Below are the code and all the weights of a small trained network. Each question names an input and a class and asks about switching units off, where a switched-off unit gives its printed mean instead of its output.

import numpy as np


def w(rows, s, z=0):
    codes = np.array(rows[::2]) - 128.0
    scale = np.full(codes.shape[1], s)
    scale[-1] = z or s
    return codes * scale


def f(y):
    return np.maximum(y, 0)


def log_softmax(a):
    a = a - a.max(-1, keepdims=True)
    return a - np.log(np.exp(a).sum(-1, keepdims=True))


def net(x, mask):
    res = np.array(x, float).reshape(1, 4) / 4 @ E
    y = f(res @ A[0][:, :-1].T + A[0][:, -1])
    res = res + np.where(mask, y, B[0][:, -1]) @ B[0][:, :-1]
    return log_softmax(res[-1] @ U[:, :-1].T + U[:, -1])


A, B = {}, {}
E = w([
[128,128,128,128,128,128],'x0',
[136,255,120,134,149,128],'x1',
[143,128,120,124,120,231],'x2',
[32,125,111,117,155,140],'x3',
],0.013)
A[0] = w([
[116,99,146,133,124,72,191],'n1',
[118,99,129,137,105,157,120],'n2',
[150,132,145,127,122,157,105],'n3',
[132,110,131,128,134,147,133],'n4',
[132,135,140,136,126,114,111],'n5',
[171,151,134,130,123,121,127],'n6',
[139,170,111,129,129,194,65],'n7',
[147,128,144,130,118,161,115],'n8',
[251,70,134,132,100,108,207],'n9',
[191,153,138,128,127,117,141],'n10',
[162,148,129,134,128,123,127],'n11',
[126,137,129,124,128,119,115],'n12',
[113,63,142,124,119,51,210],'n13',
[138,70,130,130,119,229,128],'n14',
[156,150,122,138,124,123,124],'n15',
[59,102,115,131,141,139,148],'n16',
[126,197,128,133,131,214,71],'n17',
[231,124,135,135,113,112,253],'n18',
[104,195,119,134,135,79,129],'n19',
[129,95,133,133,117,168,129],'n20',
[206,170,138,130,113,115,129],'n21',
[117,188,136,135,137,45,138],'n22',
],0.02,0.0055)
B[0] = w([
[127,139,203,114,140,116,200],'n1',
[116,116,107,109,107,125,166],'n2',
[130,192,113,150,76,115,153],'n3',
[125,123,122,132,98,131,150],'n4',
[136,103,125,114,147,128,141],'n5',
[124,136,132,77,107,121,169],'n6',
[168,174,160,138,143,179,190],'n7',
[129,189,112,153,69,119,156],'n8',
[136,113,117,253,189,129,249],'n9',
[141,129,133,65,102,109,186],'n10',
[126,136,131,88,113,120,161],'n11',
[125,123,119,132,124,128,137],'n12',
[137,161,248,107,128,109,241],'n13',
[110,78,62,119,49,155,222],'n14',
[127,136,131,89,120,118,159],'n15',
[67,152,126,94,151,171,195],'n16',
[188,170,146,145,200,201,218],'n17',
[253,79,134,113,107,61,233],'n18',
[86,149,50,170,146,77,208],'n19',
[118,111,96,120,91,127,172],'n20',
[124,139,134,33,92,117,203],'n21',
[82,61,65,133,147,89,218],'n22',
],0.051,0.017)
U = w([
[205,112,225,229,203,84,176],'0',
[44,206,239,35,145,140,188],'1',
[178,25,13,254,61,113,123],'2',
[24,76,36,45,43,202,120],'3',
[118,41,54,39,99,35,48],'4',
[11,83,11,239,203,109,253],'5',
[230,208,181,60,102,153,13],'6',
[131,210,159,245,240,246,88],'7',
],0.0039,0.0014)

Each question gives the input, the list of numbers given to net, and the class t.
The units are the neurons (one row each of A and B). Each row of codes is followed by its name. A weight is (code - 128) times the scale printed after its matrix; where a second scale follows, it is the last column's (A, B and U).
mask holds one flag per neuron, in row order. A switched-off neuron (its flag False) gives its mean, the last column of its row in B, instead of its output. The means were averaged over made-up inputs and are rounded, as every weight is.
A unit's drop is (log p(t) with every unit on - log p(t) with that unit switched off) / (log p(t) with every unit on - log p(t) with every unit switched off).
The circuit of an input: a set's keep is (log p(t) with only the set's units on - log p(t) with every unit switched off) / (log p(t) with every unit on - log p(t) with every unit switched off). Starting from the 12 units with the biggest drops (on a tie, the unit counted first), units are removed one at a time, each time the one whose removal leaves the highest keep (on an exact tie, the one counted first), for as long as the keep stays at least 0.8.
circuit, biggest first: the units of the circuit, biggest drop first
unit that matters most: the unit with the biggest drop
top k neurons: the k neurons with the biggest drops, biggest first
drop of u: that unit's drop, to one decimal
input [1,-4,1,2], class 3: circuit, biggest first => n14, n18
input [4,-4,-3,0], class 0: unit that matters most => n21
input [8,8,0,-4], class 4: top 3 neurons => n22, n19, n13
input [6,0,-7,6], class 1: top 2 neurons => n13, n9
input [3,-8,1,0], class 2: top 2 neurons => n14, n9
input [8,-2,1,2], class 3: top 2 neurons => n9, n18
input [-8,0,0,8], class 1: top 3 neurons => n9, n14, n22
input [-3,1,8,1], class 7: top 2 neurons => n17, n7
input [-6,-7,0,0], class 0: top 4 neurons => n13, n9, n21, n22
input [8,2,-3,0], class 4: top 2 neurons => n9, n17
input [-8,8,-2,1], class 5: top 2 neurons => n19, n18
input [0,-7,3,-8], class 2: drop of n9 => 0.4
input [-5,5,-8,-4], class 4: drop of n18 => 0.0
input [8,-6,2,-6], class 2: unit that matters most => n14
input [-2,0,-3,4], class 1: drop of n9 => 1.7
